Each row has a class, written after it.
31; 22; -10; 18; 15; -15; -39; 34; 2; -20; 34; -7; -6; 7; -7; -8; 3; 9; 7; 2; -31; 14; 12; -11; -18; 32; 8; 12; 2; 26; -2; 17  tuf
-73; 26; -34; 31; 16; 87; 6; -91; 34; -21; -7; 9; -22; -58; 8; -42; -8; 6; -43; -54; 18; 77; -59; 12; 0; -44; -8; -27; -34; 41; 42; -29  Pumer
23; -25; -10; -2; -15; -8; -8; -15; -16; 7; 19; -12; 0; 21; 10; -21; 4; -15; 4; -20; 11; 51; 25; -1; -18; 27; -10; 4; 17; 2; -10; 23  rame
32; 11; -9; 17; 18; -15; -28; 23; -9; -17; 27; -7; -22; 5; 2; 4; -6; 9; 12; -2; -33; 21; 16; -13; -15; 20; 2; 12; 9; 22; -4; 15  pufel
-49; 1; -9; 34; -37; 20; 70; -72; 78; 10; -33; 7; 55; -18; -40; -55; -50; 21; -22; -24; 58; -105; -64; 44; 27; -2; 22; -18; -48; -20; -2; -79  tuf
20; 19; -10; 13; 8; 9; -3; 6; 1; -32; 10; -23; -29; -35; 0; -12; 0; 12; 14; -26; 34; 1; -14; 10; -19; -14; 14; -18; -3; 18; 12; 15  fura
5; -9; -8; -9; -16; 5; 17; -27; -2; 8; 2; -2; -6; 0; 12; -18; -10; -7; 11; -6; 9; 24; 19; -12; 2; 19; -7; 7; 8; 6; -22; 10  fura
-45; 60; -2; -17; -41; 10; 56; -109; 13; -14; 75; -39; -33; 15; 0; 57; -21; -50; -91; -45; 79; 96; -13; 5; -39; 53; -63; -15; -7; -21; -32; -12  gira
12; -28; -10; -2; 0; -4; 12; -25; -6; 11; 19; 9; -3; 13; 4; -25; -6; -10; 4; -13; 3; 24; 5; -4; 5; 11; -7; 6; 10; -11; -9; 8  veg
7; 3; 9; 69; -18; -21; -29; 13; 49; 24; 59; -39; -20; -56; -25; 47; -44; 36; -56; -11; -37; 66; 24; -19; 5; 11; -65; 7; -21; 36; -66; -58  fura
21; -28; -11; -9; -12; -5; 2; -33; -15; 7; 12; -10; 12; 15; 10; -19; 12; -9; 10; -21; 8; 26; 21; -7; -9; 28; -4; 15; 16; -9; -14; 4  tuf
34; 14; -5; 14; 20; -20; -34; 23; -10; -7; 22; -7; -12; 0; 5; -6; 6; 11; 17; 5; -31; 7; 24; -17; -8; 32; 4; 8; 6; 23; -8; 18  lenol
-13; 36; -14; 21; 24; 17; -15; 3; 22; -36; -2; -49; -10; -43; 32; -13; -17; -3; -2; -23; 54; -39; -22; 22; -22; -13; -6; -26; 4; 22; 23; 4  rame
-25; -28; -39; -34; 74; 89; 22; -19; -53; -3; 56; 31; 72; 55; 34; -41; 37; -71; 21; 1; 32; 10; -5; -13; 3; -9; -3; 35; 25; 1; 77; -20  Pumer
-10; -21; -5; 0; -10; -6; 10; -28; -3; 8; 14; 1; -20; 3; -10; -8; -14; -7; 3; -6; -8; 33; 0; 3; 1; 2; -14; 1; 6; -12; -19; 2  Gal
22; 13; -17; 11; 21; 8; -11; 6; -18; -20; -29; -25; -8; -53; 14; 8; 26; -4; 19; 3; 17; -23; 18; 3; -11; -15; -8; -24; 12; 3; -3; 21  fura
19; -21; -11; 10; -1; -3; 7; -41; 0; 4; 11; 2; 14; 10; 16; -23; -6; 2; 9; -15; 2; 11; 11; -4; -19; 18; 11; 8; 6; 4; -19; 16  pufel
14; -26; -7; 2; -4; 5; 18; -36; -10; 5; 12; 4; -2; 14; 6; -12; -3; -9; 4; -23; 9; 20; 0; -3; -14; 14; 4; 7; 6; -7; -18; 0  pufel
6; 25; -1; 11; 24; -7; 1; 4; 4; -28; -16; -28; -7; -35; 15; 9; 4; -10; 11; -23; 31; -70; -42; 21; -10; -4; 12; -28; -17; 18; 6; 9  pufel
2; 3; -12; 14; 34; 5; -3; -29; 17; -27; 3; -13; -15; -20; 41; -36; 10; 0; 19; -39; 49; -29; -25; 40; -25; -15; 22; -27; -10; 6; 0; 38  Pigap
9; -17; -17; -14; -2; -14; 8; -36; 4; 10; 20; -7; -11; -2; 9; -5; -6; -8; -3; -6; -5; 45; 6; -15; -32; 7; -1; -1; 7; 1; -25; 10  fusok
28; 14; -17; 7; 6; -10; -32; 27; -2; -15; 31; -3; -5; 16; 1; 4; 6; 0; 5; 4; -21; 22; 17; -16; -26; 31; 12; 17; 1; 26; 8; 16  tuf
-5; 42; -2; 6; 26; -5; -17; -22; 8; -22; 2; -5; -4; -24; 32; 12; 22; -20; 6; -24; 16; -84; -33; 20; -26; -5; 19; -16; -11; 3; 31; 23  pufel
0; 1; -36; 53; 60; 17; 10; -57; 46; -61; -13; -55; -58; -49; 45; -15; -36; -8; -5; -44; -20; 14; -21; 44; 16; -35; -36; -50; -53; 23; -33; 23  Gal
19; -32; -18; 4; 0; 0; 7; -42; 4; 12; 19; 11; -2; 14; 16; -30; 3; 0; 3; -14; 2; 46; 15; -14; -3; 8; 1; 7; 12; -5; -13; 8  veg
10; 0; -2; 5; 27; 4; -14; -27; 5; -5; 4; -11; 35; -6; 31; -17; 16; -11; -5; -29; 48; -46; -37; 22; -35; -23; 0; -39; 0; -7; 18; 12  rame
29; 20; -7; 10; 6; -16; -28; 27; -2; -9; 18; 7; -16; -5; 2; 3; -3; 8; 14; 10; -31; 26; 33; -27; -18; 18; -4; 2; -1; 25; 0; 12  fura
19; 28; -19; 11; 14; -1; -22; -29; 13; 1; 0; 10; 2; -15; 31; -33; 7; -2; 17; -32; 37; -66; -26; 23; -35; -1; 10; 1; -5; 16; 23; 41  rame
5; -18; -11; 0; 1; 5; 3; -25; -10; 5; 8; 0; -4; 12; 21; -33; 5; -15; 12; -18; 18; 23; 2; 7; -14; 9; 0; 3; 9; -4; -7; 20  rame
18; 8; -20; 18; 8; -9; -28; 32; 9; -12; 19; 0; -27; -7; -1; -6; -13; 16; 13; 0; -30; 43; 34; -17; -15; 18; 6; 11; 10; 27; 9; 10  Pigap
17; -19; -15; -6; -5; -2; 16; -35; -2; 8; -3; 3; -8; -7; 14; -15; -4; -1; 16; -9; -1; 26; 17; -18; -6; 1; -3; -2; 6; -2; -18; 4  fura
32; 3; 2; 25; 13; -13; -35; 33; -9; -1; 18; -15; -4; -2; 3; 4; -1; 18; 4; 4; -30; 3; 21; -12; -6; 28; 3; 9; 4; 23; -16; 7  lenol
10; -25; -15; 7; 8; -6; 19; -25; -14; -4; 20; -8; -13; -3; 8; -16; -6; -18; 8; -14; -5; 23; -12; 6; 8; 7; -8; -6; 7; -10; -22; 4  mik
22; -46; -8; 14; 20; 1; -8; -34; 21; 6; 7; 65; 34; 71; 26; 1; -8; 19; 26; 4; -72; -58; -2; 27; 13; -33; -1; 27; -1; -43; 9; -26  geg
15; -22; -12; 4; -6; -7; 12; -41; -3; 14; 14; 7; 7; 15; 12; -24; -7; -11; -2; -17; -8; 26; 2; -9; 3; 23; -5; 5; 14; -8; -18; 12  veg
7; -21; -16; -1; 3; -5; 16; -48; 11; 13; 17; -14; -3; -6; 15; -28; -13; -5; -1; -23; 2; 18; 5; -6; -23; 3; 2; 1; 3; -9; -18; -3  fusok
-7; 37; -6; 22; 15; -30; 0; -34; 34; -24; -2; -35; -21; -69; 15; -3; -19; -8; -4; -36; 14; -63; -25; 35; -34; -5; -4; -35; -28; 6; -7; 21  fusok
33; 15; -20; 19; 4; -15; -37; 20; -1; -9; 14; -6; -9; 6; 5; 5; 4; 22; 6; 4; -22; 19; 10; -19; -27; 21; 15; 12; -2; 24; -2; 8  tuf
-10; 12; -19; -1; 29; 12; 8; -36; 35; -26; 11; -5; -2; -11; 22; -33; 8; -8; 11; -40; 48; -33; -34; 24; -6; -13; 15; -31; -15; 11; 33; 0  Pigap
22; 28; -7; 14; 7; -11; -25; 37; -4; -22; 18; -19; -28; -18; 4; -5; -11; 7; 17; 4; -24; 35; 34; -23; -6; 24; -5; 1; 2; 33; 1; 14  fura
-62; -64; 7; 44; -30; 47; -1; -35; 24; 48; -43; -3; 48; -72; -30; -66; -24; 33; -15; -43; 38; -79; -35; 50; 43; -41; 3; -33; -26; -13; 35; -79  lenol
22; 24; -14; 18; 21; -11; -31; 24; 2; -11; 13; -13; -34; -4; 2; -4; -6; 9; 0; -6; -31; 24; 11; -12; -10; 15; 0; 15; -6; 35; -2; 9  Pumer
3; -9; -9; 3; 43; 12; 1; -34; 6; -20; 11; -6; 40; -10; 25; -52; 24; -18; 19; -22; 39; -55; -40; 30; -16; -6; 10; -48; 1; -3; 9; 17  gira
22; -72; 45; -32; 28; 47; 30; 29; -65; 57; -34; 36; 22; -66; -38; -8; 12; -20; 2; -24; 27; -12; 35; -7; -17; -73; -58; 22; -5; -48; -3; -18  fusok
24; 15; -12; 12; 21; -1; -22; 39; 9; -11; 20; 8; -32; -4; -22; -13; 2; 3; 16; 12; -28; 22; 18; -14; -7; 5; 5; 12; 2; 24; 1; 12  geg
14; 15; -6; -1; 25; 2; -3; -15; 5; -20; -25; -25; 15; -11; 47; -2; 22; -25; 4; -26; 45; -73; -32; 24; -33; -16; 19; -35; -7; 0; 19; 32  rame
20; 16; -8; 26; 12; -10; -37; 29; -11; -7; 11; -7; -23; -4; 7; 2; -9; 11; 8; 0; -33; 12; 18; -15; -16; 23; 7; 11; 0; 26; -1; 13  pufel
-56; 6; -60; 35; 19; 69; -38; -37; 30; -43; 5; 33; -63; -25; -8; 40; -33; 36; -26; 6; -55; 36; -82; 52; 36; -66; -34; -22; -10; 26; 30; -32  lenol
13; 38; 1; 10; 39; -36; 1; -20; 29; -32; 19; -10; -66; -33; 20; -9; 7; -7; 10; -37; 29; -58; -81; 33; -8; -17; 6; -40; -32; 5; -24; 19  mik
36; 13; -13; 6; -4; -21; -40; 16; -7; -11; 26; -3; -7; 16; 4; 10; 16; 10; 6; -1; -21; 31; 17; -16; -31; 33; 12; 15; 7; 22; -1; 22  tuf
37; -54; -7; 0; -60; 31; 21; -50; -12; 44; 22; 61; 31; 1; -95; 40; 12; -13; -43; -27; 29; 21; 68; -15; -41; 9; -63; 23; 52; -66; 11; -79  pufel
27; 9; -16; 5; 15; -23; -34; 28; 12; -5; 31; -11; -19; -2; 7; -2; -18; 8; 6; 7; -32; 17; 18; -16; -33; 14; 5; 7; 0; 31; -5; 15  fusok
30; 12; -10; 25; 3; -20; -32; 27; -2; -8; 31; -7; -14; 1; 7; -1; -1; 8; 3; -1; -27; 35; 17; -17; -11; 32; 6; 14; 6; 30; -3; 24  veg
28; -7; -15; -3; 10; -18; 4; -45; 0; 12; 9; 4; -10; 13; 11; -19; 15; -5; 5; -25; -4; 19; 7; -12; -12; 17; -2; 13; 3; 1; -21; 3  Pumer
14; 18; -33; 16; 26; 3; -12; -28; 28; -48; 34; -29; -6; -16; 15; -23; -2; -20; 7; -31; 21; -35; -19; 33; -16; 22; 13; -35; -12; 36; 27; 34  lenol
29; 16; -10; 14; 6; -14; -41; 29; -2; -17; 21; -9; -17; 1; -2; 6; 2; 14; 0; 4; -34; 36; 17; -16; -23; 22; 5; 10; 1; 27; -5; 19  tuf
37; 19; -5; 12; 7; -24; -34; 36; -10; -9; 23; -7; -15; 4; 4; 4; -3; 2; 14; 4; -45; 14; 14; -20; -11; 29; 1; -2; 5; 28; -8; 23  fura
-4; 2; 2; 5; 37; 36; -5; -32; 44; -35; 32; 6; 32; -18; 1; -44; 5; -5; 0; -24; 31; -37; -2; 23; -1; -9; -11; -23; 1; 14; 26; -9  lenol
39; 24; -8; 10; 3; -27; -30; 26; -8; -16; 26; -5; -17; 9; 11; -8; -2; 9; 22; 3; -28; 28; 20; -24; -25; 35; 15; 0; 6; 32; -7; 33  fura
-6; 26; 0; 16; 8; -3; -13; -12; 30; -30; 10; -25; -2; -24; 9; -31; 11; -1; 9; -36; 36; -42; -21; 30; -7; -6; 12; -25; -9; 6; 37; -2  rame
2; -31; -13; 1; 0; 12; 11; -38; -5; 0; 24; 11; -5; 9; -6; -26; -3; -9; 5; -15; 0; 50; 16; -6; -7; 11; -6; 3; 11; -4; -9; -3  pufel
10; -22; -17; -5; 5; 4; 5; -39; 1; 10; 0; 9; -3; 5; 19; -28; 13; -10; 22; -9; 7; 30; 27; -11; -11; 7; -1; 10; 11; -1; -12; 12  geg
18; -14; -24; -6; -1; -3; -4; -36; 1; 5; 16; 1; -4; 23; 14; -35; 3; -6; 13; -18; 5; 29; -8; -6; -6; 14; -1; 2; 22; 2; -2; 8  rame
1; -65; -25; 7; 25; 38; 34; 29; 24; 2; -8; -42; 51; 10; -9; -13; -24; 4; 0; 25; 26; 8; 83; -5; 44; -28; -22; 22; -21; 2; 27; -86  Pumer
-22; -35; -19; -14; 12; 27; -6; 9; -12; -32; 72; 8; -69; 86; -12; -37; -47; -1; 10; -15; -21; 33; -66; 31; 21; -12; 24; 4; 37; -24; 17; -19  pufel
23; 13; 1; 19; 9; -6; -32; 21; 1; -15; 22; -2; -7; -2; 2; 3; 7; 11; 4; 5; -28; 27; 34; -20; -17; 34; 4; 4; 7; 25; -6; 4  lenol
6; 10; -4; 22; -3; -8; -17; 10; 27; -13; 27; -7; -15; -4; -18; -11; -15; 16; 4; 3; -29; 25; 16; -11; -3; 13; 3; 8; 8; 19; -2; -5  Gal
8; -25; -14; -11; 0; 0; 13; -35; 4; 3; 11; 15; -14; 3; 8; -11; 9; 0; 12; -27; 16; 42; 9; -8; -16; -3; 2; -1; 13; -11; 1; -6  Pigap
8; 4; -4; 21; 23; 4; 12; -19; 36; -16; 0; -21; 12; -29; 14; -39; -7; 8; 5; -26; 44; -79; -27; 37; 11; -23; 14; -12; -14; -1; 9; 9  veg
8; -14; -15; -9; -11; -17; 13; -39; 15; 6; 32; -9; -15; 4; -5; -17; -18; -2; -2; -16; -1; 36; -3; 0; -17; 15; -5; 4; 5; 1; -26; 1  fusok
16; 28; -12; 35; 23; 6; 1; -53; 30; -17; 8; -8; 22; -49; 45; -30; 13; -11; 4; -46; 46; -58; 2; 5; -44; 10; 12; -9; 1; 7; 13; 22  veg
12; -17; -6; -17; -23; -10; 16; -42; 3; 8; 12; 8; -7; 7; 8; -3; -3; 2; 9; -7; 7; 47; 16; -18; -6; 12; -13; 1; 13; -2; -25; -2  fura
7; 0; -12; 19; 43; 15; -15; -10; 31; -17; 5; -15; 30; -27; 8; -46; -12; -12; 12; -21; 14; -114; -27; 37; 17; 4; -9; -28; 1; 16; 12; -2  lenol
7; -13; -2; 3; 4; 8; -9; 2; 75; 16; 47; 1; 5; 16; 13; -45; -78; -5; -23; -12; 16; -50; 44; 8; -23; 0; -21; 28; -2; 10; 8; 1  rame
17; 29; -13; -3; 34; 2; -20; -8; 17; -25; 40; 14; 8; 3; 28; -12; 11; -15; 18; -15; 21; -63; -15; 12; -31; -8; 13; -13; -7; 13; 39; 25  fura
1; 22; -4; -6; 8; -5; 14; -31; 24; -43; 23; 7; 6; 2; 20; 14; 20; -7; 16; -15; 37; -30; -31; 18; -26; -12; 21; -30; -10; -1; 22; -1  fura
